Here is a tiny trained network, its code and every weight. The questions are about switching its units off for an input and a target symbol, where a switched-off unit gives its printed mean instead of its output.

import numpy as np


def w(rows, s, z=0):
    codes = np.array(rows[::2]) - 128.0
    scale = np.full(codes.shape[1], s)
    scale[-1] = z or s
    return codes * scale


def f(y):
    return y / 2 * (1 + np.tanh(0.7978845608 * (y + 0.044715 * y**3)))


def softmax(a):
    e = np.exp(a - a.max(-1, keepdims=True))
    return e / e.sum(-1, keepdims=True)


def log_softmax(a):
    a = a - a.max(-1, keepdims=True)
    return a - np.log(np.exp(a).sum(-1, keepdims=True))


def net(x, mask):
    ids = ['ηλμξπφ'.index(c) for c in x.split()]
    T = len(ids)
    res = E[ids] + P[:T]
    u = 0
    for l in range(2):
        q, k, v = (res @ M[l].T for M in (Q, K, V))
        z = softmax(np.where(np.tri(T) > 0, q @ k.T / 2**0.5, -1e9)) @ v
        res = res + np.where(mask[u], z, O[l][:, -1]) @ O[l][:, :-1]
        u += 1
        y = f(res @ A[l][:, :-1].T + A[l][:, -1])
        res = res + np.where(mask[u : u + 12], y, B[l][:, -1]) @ B[l][:, :-1]
        u += 12
    return log_softmax(res[-1] @ U[:, :-1].T + U[:, -1])


Q, K, V, O, A, B = {}, {}, {}, {}, {}, {}
E = w([
[109,181,56,198,182,114,59,163],'η',
[158,146,51,183,51,111,74,111],'λ',
[126,232,105,66,232,111,161,169],'μ',
[251,183,143,171,228,192,148,85],'ξ',
[202,163,63,90,165,90,152,56],'π',
[98,175,117,122,156,106,66,194],'φ',
],0.015)
P = w([
[163,160,149,38,87,130,7,162],'0',
[199,66,91,191,186,108,165,149],'1',
[100,86,193,74,96,170,53,96],'2',
[181,81,97,191,191,118,180,171],'3',
[54,86,176,78,89,215,78,113],'4',
[197,80,82,188,179,128,192,158],'5',
[80,176,144,123,79,184,85,85],'6',
[202,91,77,196,167,137,208,160],'7',
[98,154,163,129,71,177,76,63],'8',
[193,106,73,183,166,132,202,180],'9',
],0.012)
Q[0] = w([
[253,157,71,133,117,115,58,183],'0.h0',
[199,187,45,218,102,29,217,253],'0.h0',
],0.0076)
K[0] = w([
[254,149,191,105,125,148,107,155],'0.h0',
[151,195,81,126,134,71,67,156],'0.h0',
],0.0093)
V[0] = w([
[56,58,130,104,95,3,167,168],'0.h0',
[240,56,208,4,109,141,125,96],'0.h0',
],0.0049)
O[0] = w([
[112,153,91,165,1,121,119,139,2],'0.h0',
[63,151,80,123,106,200,156,159,188],'0.h0',
],0.014,0.0069)
A[0] = w([
[75,214,81,183,172,143,82,6,93],'0.n0',
[166,130,173,136,119,148,14,60,130],'0.n1',
[58,186,217,52,129,208,96,70,133],'0.n2',
[163,71,69,234,143,169,128,81,95],'0.n3',
[6,159,194,229,151,133,61,139,213],'0.n4',
[168,206,150,92,129,175,166,71,254],'0.n5',
[114,158,12,105,101,110,126,52,191],'0.n6',
[127,125,82,46,134,102,62,68,238],'0.n7',
[48,192,203,79,69,122,98,171,67],'0.n8',
[87,101,155,174,60,37,253,159,140],'0.n9',
[132,172,117,136,2,201,17,139,216],'0.n10',
[115,106,172,79,148,89,223,158,150],'0.n11',
],0.007,0.0013)
B[0] = w([
[126,92,180,63,83,164,120,148,229],'0.n0',
[98,106,133,114,117,191,169,207,174],'0.n1',
[149,152,195,108,44,110,106,41,247],'0.n2',
[102,152,149,65,220,96,132,115,225],'0.n3',
[209,172,137,139,88,190,153,240,167],'0.n4',
[66,96,154,120,133,173,102,79,254],'0.n5',
[90,48,123,167,104,138,141,161,168],'0.n6',
[63,114,77,86,34,142,138,154,201],'0.n7',
[220,172,123,38,88,63,101,55,144],'0.n8',
[13,185,156,28,168,136,108,116,116],'0.n9',
[205,27,131,133,92,76,167,254,150],'0.n10',
[156,88,85,147,126,120,75,115,164],'0.n11',
],0.008,0.0061)
Q[1] = w([
[99,219,208,109,117,103,124,90],'1.h0',
[79,35,237,24,2,247,14,144],'1.h0',
],0.0067)
K[1] = w([
[130,175,202,167,147,120,74,83],'1.h0',
[197,113,255,216,113,228,216,80],'1.h0',
],0.0077)
V[1] = w([
[115,238,163,116,255,163,107,64],'1.h0',
[166,211,170,72,113,4,89,99],'1.h0',
],0.0061)
O[1] = w([
[247,137,90,93,81,175,97,109,254],'1.h0',
[153,44,210,164,54,112,2,6,140],'1.h0',
],0.0092,0.0056)
A[1] = w([
[195,116,104,35,110,69,2,125,143],'1.n0',
[211,171,98,198,157,161,60,139,116],'1.n1',
[155,193,123,87,86,169,114,114,28],'1.n2',
[148,137,80,193,143,75,208,102,140],'1.n3',
[21,136,139,103,17,155,98,120,44],'1.n4',
[135,178,80,199,214,110,78,133,36],'1.n5',
[65,125,181,146,131,133,50,57,128],'1.n6',
[205,92,87,111,164,95,92,120,47],'1.n7',
[199,36,178,200,193,66,41,174,93],'1.n8',
[78,228,162,166,136,82,176,110,3],'1.n9',
[174,178,78,60,140,125,78,121,106],'1.n10',
[206,83,73,111,162,114,143,188,67],'1.n11',
],0.0075,0.0044)
B[1] = w([
[138,118,98,208,220,151,175,166,253],'1.n0',
[63,90,108,61,9,131,159,149,198],'1.n1',
[139,85,172,222,153,114,123,74,202],'1.n2',
[255,98,122,158,138,70,21,188,155],'1.n3',
[193,124,134,12,64,64,103,147,158],'1.n4',
[143,124,116,94,111,68,140,109,173],'1.n5',
[28,207,110,176,140,136,100,132,178],'1.n6',
[97,107,154,70,134,105,172,132,183],'1.n7',
[201,166,98,130,33,146,182,156,189],'1.n8',
[89,112,144,57,13,167,230,126,146],'1.n9',
[70,93,149,154,97,130,160,70,221],'1.n10',
[114,200,124,109,134,45,116,44,179],'1.n11',
],0.0075,0.018)
U = w([
[213,181,202,106,66,89,129,152,131],'η',
[53,111,131,132,90,133,182,152,2],'λ',
[135,146,64,175,46,232,215,133,117],'μ',
[43,205,51,28,53,162,111,83,93],'ξ',
[98,201,8,143,195,254,80,220,240],'π',
[24,218,102,170,78,139,97,77,187],'φ',
],0.0051,0.0043)

Each question gives the input, a string of symbols that net reads in full, and the target symbol t.
The units are the heads (2 rows each of Q, K, V and O) and the neurons (one row each of A and B). Each row of codes is followed by its name. A weight is (code - 128) times the scale printed after its matrix; where a second scale follows, it is the last column's (O, A, B and U).
mask holds one flag per unit, layer by layer, with each layer's heads first. A switched-off unit (its flag False) gives its mean, the last column of its rows in O or B, instead of its output. The means were averaged over made-up inputs and are rounded, as every weight is.
A unit's drop is (log p(t) with every unit on - log p(t) with that unit switched off) / (log p(t) with every unit on - log p(t) with every unit switched off).
The circuit of an input: a set's keep is (log p(t) with only the set's units on - log p(t) with every unit switched off) / (log p(t) with every unit on - log p(t) with every unit switched off). Starting from the 12 units with the biggest drops (on a tie, the unit counted first), units are removed one at a time, each time the one whose removal leaves the highest keep (on an exact tie, the one counted first), for as long as the keep stays at least 0.8.
circuit, biggest first: the units of the circuit, biggest drop first
k most important neurons: the k neurons with the biggest drops, biggest first
k most important neurons of layer l: the k neurons of layer l with the biggest drops, biggest first
drop of u: that unit's drop, to one decimal
input φ π μ, target φ: 2 most important neurons : [1.n6 0.n2]
input λ ξ π φ λ λ φ φ, target λ: 2 most important neurons : [0.n10 1.n9]
input π ξ π η η π π φ ξ μ, target π: circuit, biggest first : [1.h0 0.h0 0.n2]
input λ η μ π ξ ξ, target λ: 3 most important neurons : [0.n10 1.n9 0.n2]
input η μ η, target π: circuit, biggest first : [0.n1 1.h0 0.n4]
input μ μ π λ λ, target λ: circuit, biggest first : [1.h0 0.n10 0.h0]
input ξ λ λ, target μ: circuit, biggest first : [1.h0 0.h0 1.n0 1.n10]
input λ π π λ φ η η μ, target λ: circuit, biggest first : [1.h0 0.n10 1.n9 0.n7]
input ξ π μ μ λ λ, target ξ: 3 most important neurons : [1.n11 0.n2 1.n0]
input φ ξ η π π π π λ π μ, target φ: 2 most important neurons of layer 0 : [0.n8 0.n10]
input ξ μ π η μ λ φ μ, target ξ: 3 most important neurons : [1.n11 0.n2 1.n1]
input ξ π ξ η μ λ π φ ξ λ, target ξ: 3 most important neurons : [1.n11 1.n0 0.n2]
input ξ π μ π λ μ φ, target μ: most important neuron : [1.n0]
input μ μ φ π π μ, target μ: 2 most important neurons : [1.n8 0.n7]
input φ π π π π η ξ π π η, target φ: 4 most important neurons : [0.n10 0.n8 1.n6 1.n0]
input ξ φ μ π ξ φ, target ξ: most important neuron : [1.n11]
input η λ η ξ φ ξ π φ π, target μ: 2 most important neurons : [1.n0 0.n3]
input μ ξ π, target μ: 2 most important neurons : [0.n3 1.n0]
input ξ ξ ξ μ, target ξ: drop of 0.n5 : 0.0
input ξ λ φ π π φ, target ξ: drop of 1.n0 : 0.2
input π φ π π π π φ φ, target π: drop of 0.h0 : 0.5
input η λ η ξ η π, target η: drop of 1.h0 : 0.1
input ξ π λ η λ φ φ η, target ξ: 2 most important neurons : [1.n11 1.n0]
input ξ μ η ξ μ λ π π, target ξ: 2 most important neurons : [1.n11 0.n2]
input π μ π η π ξ, target π: most important neuron : [0.n7]
